Below is a small trained network, with its code and all its weights. Each question gives an input and a class and asks what happens when units are switched off, that is, made to give their printed mean instead of their output.

import numpy as np


def w(rows, s, z=0):
    codes = np.array(rows[::2]) - 128.0
    scale = np.full(codes.shape[1], s)
    scale[-1] = z or s
    return codes * scale


def f(y):
    return np.maximum(y, 0)


def log_softmax(a):
    a = a - a.max(-1, keepdims=True)
    return a - np.log(np.exp(a).sum(-1, keepdims=True))


def net(x, mask):
    res = np.array(x, float).reshape(1, 4) / 4 @ E
    y = f(res @ A[0][:, :-1].T + A[0][:, -1])
    res = res + np.where(mask, y, B[0][:, -1]) @ B[0][:, :-1]
    return log_softmax(res[-1] @ U[:, :-1].T + U[:, -1])


A, B = {}, {}
E = w([
[191,178,28,209,16,172,186,192,169],'x0',
[1,11,79,162,151,89,152,126,208],'x1',
[219,119,152,83,178,203,217,95,165],'x2',
[162,55,163,128,53,147,35,65,201],'x3',
],0.0097)
A[0] = w([
[43,59,136,143,175,72,108,101,111,205],'n1',
[104,125,126,142,129,81,79,134,95,79],'n2',
[48,48,147,144,201,83,96,151,131,195],'n3',
[57,150,91,141,144,115,169,211,112,119],'n4',
[109,88,199,125,92,106,42,59,126,100],'n5',
[69,168,44,150,171,90,168,254,48,69],'n6',
[79,101,125,94,137,113,133,123,115,134],'n7',
[172,93,131,169,20,145,81,150,182,161],'n8',
[182,149,79,169,102,176,189,185,168,147],'n9',
[116,128,142,131,125,159,120,135,139,42],'n10',
[60,71,157,126,147,113,148,116,134,115],'n11',
[90,11,147,97,217,143,209,61,215,72],'n12',
[133,121,118,132,112,117,97,99,117,68],'n13',
[85,88,116,127,90,99,31,136,96,96],'n14',
[146,114,19,205,59,178,181,154,205,34],'n15',
[123,110,80,177,42,162,109,97,184,253],'n16',
[223,228,157,73,164,187,188,131,53,151],'n17',
[116,79,183,147,131,149,146,142,109,69],'n18',
[82,125,68,150,98,95,157,132,135,81],'n19',
[148,117,164,121,86,94,74,84,97,118],'n20',
[238,151,181,32,142,223,128,89,130,75],'n21',
[103,38,156,62,179,157,146,102,237,57],'n22',
],0.0098,0.0061)
B[0] = w([
[43,168,101,55,214,192,96,72,174,223],'n1',
[74,163,165,113,87,125,113,98,118,157],'n2',
[78,171,90,55,201,192,105,88,160,224],'n3',
[96,167,67,85,123,131,203,138,123,184],'n4',
[114,86,179,47,101,48,41,102,150,192],'n5',
[61,224,67,123,70,125,226,167,52,208],'n6',
[106,152,117,114,177,139,136,104,135,163],'n7',
[175,66,145,73,8,147,157,189,179,196],'n8',
[220,100,106,235,102,75,177,137,130,202],'n9',
[156,137,125,113,120,137,115,118,156,128],'n10',
[105,124,85,63,197,148,115,136,135,180],'n11',
[232,31,7,74,227,71,166,93,88,210],'n12',
[128,131,145,114,122,76,120,168,157,137],'n13',
[58,139,155,54,63,111,98,119,109,181],'n14',
[136,80,76,244,67,139,224,212,255,204],'n15',
[188,89,130,129,9,133,158,165,206,206],'n16',
[246,97,201,229,199,130,137,155,9,252],'n17',
[124,126,127,146,146,104,125,129,153,138],'n18',
[122,154,116,95,111,191,163,112,186,166],'n19',
[134,102,204,115,67,85,90,112,113,167],'n20',
[245,103,201,180,173,195,35,103,125,221],'n21',
[202,5,45,97,167,66,99,98,153,189],'n22',
],0.0075,0.019)
U = w([
[162,111,85,209,39,120,192,170,202,114],'0',
[60,176,145,139,80,68,110,133,56,109],'1',
[117,95,167,83,2,103,73,118,183,89],'2',
[115,80,51,84,195,119,120,78,177,116],'3',
[209,105,214,177,151,155,82,117,103,254],'4',
[169,158,108,174,121,105,198,162,25,133],'5',
[56,177,185,99,144,105,56,79,139,65],'6',
[37,214,74,102,135,174,164,120,155,106],'7',
],0.0095,0.0022)

Each question gives the input, the list of numbers given to net, and the class t.
The units are the neurons (one row each of A and B). Each row of codes is followed by its name. A weight is (code - 128) times the scale printed after its matrix; where a second scale follows, it is the last column's (A, B and U).
mask holds one flag per neuron, in row order. A switched-off neuron (its flag False) gives its mean, the last column of its row in B, instead of its output. The means were averaged over made-up inputs and are rounded, as every weight is.
A unit's drop is (log p(t) with every unit on - log p(t) with that unit switched off) / (log p(t) with every unit on - log p(t) with every unit switched off).
The circuit of an input: a set's keep is (log p(t) with only the set's units on - log p(t) with every unit switched off) / (log p(t) with every unit on - log p(t) with every unit switched off). Starting from the 12 units with the biggest drops (on a tie, the unit counted first), units are removed one at a time, each time the one whose removal leaves the highest keep (on an exact tie, the one counted first), for as long as the keep stays at least 0.8.
circuit, biggest first: the units of the circuit, biggest drop first
k most important neurons: the k neurons with the biggest drops, biggest first
drop when u is switched off: that unit's drop, to one decimal
input [8,-5,8,-4], class 4: 2 most important neurons -> [n17, n21]
input [-5,-1,7,1], class 4: circuit, biggest first -> [n21]
input [-6,4,-7,4], class 6: 2 most important neurons -> [n14, n5]
input [-6,-1,-5,8], class 2: 2 most important neurons -> [n5, n20]
input [4,-6,1,3], class 4: 3 most important neurons -> [n21, n17, n6]
input [0,8,-7,8], class 2: 2 most important neurons -> [n16, n8]
input [2,-1,6,-3], class 4: 2 most important neurons -> [n6, n21]
input [-2,-1,3,6], class 2: 3 most important neurons -> [n17, n5, n9]
input [7,-8,6,8], class 4: 4 most important neurons -> [n21, n17, n6, n4]
input [1,0,4,1], class 4: 3 most important neurons -> [n6, n15, n4]
input [2,-2,-5,1], class 2: 2 most important neurons -> [n15, n17]
input [-6,4,-4,-4], class 7: drop when n6 is switched off -> 0.2
input [-4,-2,-6,-6], class 7: drop when n1 is switched off -> 0.0
input [-5,-2,2,-8], class 5: drop when n17 is switched off -> 0.1
input [1,0,-6,-1], class 7: most important neuron -> [n17]
input [0,-4,5,-5], class 4: drop when n21 is switched off -> 0.3
